Here is a tiny trained network, its code and every weight. The questions are about switching its units off for an input and a class, where a switched-off unit gives its printed mean instead of its output.

import numpy as np


def w(rows, s, z=0):
    codes = np.array(rows[::2]) - 128.0
    scale = np.full(codes.shape[1], s)
    scale[-1] = z or s
    return codes * scale


def f(y):
    return np.maximum(y, 0)


def log_softmax(a):
    a = a - a.max(-1, keepdims=True)
    return a - np.log(np.exp(a).sum(-1, keepdims=True))


def net(x, mask):
    res = np.array(x, float).reshape(1, 3) / 4 @ E
    y = f(res @ A[0][:, :-1].T + A[0][:, -1])
    res = res + np.where(mask, y, B[0][:, -1]) @ B[0][:, :-1]
    return log_softmax(res[-1] @ U[:, :-1].T + U[:, -1])


A, B = {}, {}
E = w([
[124,188,10,118],'x0',
[136,218,146,1],'x1',
[77,255,138,244],'x2',
],0.009)
A[0] = w([
[94,135,124,190,157],'neuron 0',
[148,24,85,82,34],'neuron 1',
[135,158,186,160,106],'neuron 2',
[145,83,122,161,44],'neuron 3',
[105,156,108,144,52],'neuron 4',
[156,72,238,113,71],'neuron 5',
[125,49,91,165,253],'neuron 6',
[120,144,188,154,38],'neuron 7',
[153,106,2,116,99],'neuron 8',
[126,99,141,150,145],'neuron 9',
[127,154,178,61,149],'neuron 10',
],0.019,0.004)
B[0] = w([
[156,55,128,101,220],'neuron 0',
[206,49,38,208,244],'neuron 1',
[135,55,90,131,184],'neuron 2',
[147,172,89,8,179],'neuron 3',
[131,12,76,88,165],'neuron 4',
[14,161,147,141,242],'neuron 5',
[147,130,179,48,247],'neuron 6',
[92,106,63,127,170],'neuron 7',
[7,154,184,113,207],'neuron 8',
[133,144,153,82,173],'neuron 9',
[168,69,140,7,214],'neuron 10',
],0.02,0.014)
U = w([
[7,121,108,139,49],'0',
[204,135,174,55,123],'1',
[151,99,37,174,230],'2',
[144,121,169,107,255],'3',
[226,157,140,199,29],'4',
[211,148,136,207,19],'5',
],0.012,0.0051)

Each question gives the input, the list of numbers given to net, and the class t.
The units are the neurons (one row each of A and B). Each row of codes is followed by its name. A weight is (code - 128) times the scale printed after its matrix; where a second scale follows, it is the last column's (A, B and U).
mask holds one flag per neuron, in row order. A switched-off neuron (its flag False) gives its mean, the last column of its row in B, instead of its output. The means were averaged over made-up inputs and are rounded, as every weight is.
A unit's drop is (log p(t) with every unit on - log p(t) with that unit switched off) / (log p(t) with every unit on - log p(t) with every unit switched off).
The circuit of an input: a set's keep is (log p(t) with only the set's units on - log p(t) with every unit switched off) / (log p(t) with every unit on - log p(t) with every unit switched off). Starting from all 11 units, units are removed one at a time, each time the one whose removal leaves the highest keep (on an exact tie, the one counted first), for as long as the keep stays at least 0.8.
units of the circuit, in order: the units of the circuit, biggest drop first
unit that matters most: the unit with the biggest drop
k most important neurons: the k neurons with the biggest drops, biggest first
drop of u: that unit's drop, to one decimal
input [1,2,-8], class 2: units of the circuit, in order : [neuron 1]
input [-8,7,-1], class 0: 2 most important neurons : [neuron 5; neuron 6]
input [-1,1,7], class 2: 2 most important neurons : [neuron 5; neuron 8]
input [-1,3,-4], class 2: 2 most important neurons : [neuron 6; neuron 1]
input [6,-8,8], class 1: units of the circuit, in order : [neuron 1; neuron 5]
input [3,-2,-4], class 2: 2 most important neurons : [neuron 1; neuron 5]
input [7,6,0], class 0: 2 most important neurons : [neuron 8; neuron 6]
input [-6,-7,0], class 1: 3 most important neurons : [neuron 6; neuron 3; neuron 8]
input [-4,3,6], class 2: 3 most important neurons : [neuron 5; neuron 6; neuron 8]
input [7,-5,-5], class 0: 2 most important neurons : [neuron 8; neuron 10]
input [-3,-7,-8], class 2: 3 most important neurons : [neuron 1; neuron 10; neuron 5]
input [4,4,-6], class 2: 2 most important neurons : [neuron 1; neuron 6]
input [-1,-4,4], class 1: 2 most important neurons : [neuron 1; neuron 5]
input [-7,5,-5], class 0: unit that matters most : neuron 5
input [-7,-8,4], class 1: 2 most important neurons : [neuron 6; neuron 3]
input [7,-8,-6], class 1: 2 most important neurons : [neuron 6; neuron 5]
input [-5,2,-3], class 0: drop of neuron 5 : 1.7
input [8,4,-2], class 0: drop of neuron 8 : 0.8
input [5,-5,7], class 2: drop of neuron 10 : 0.6
input [3,-5,0], class 1: units of the circuit, in order : [neuron 6]
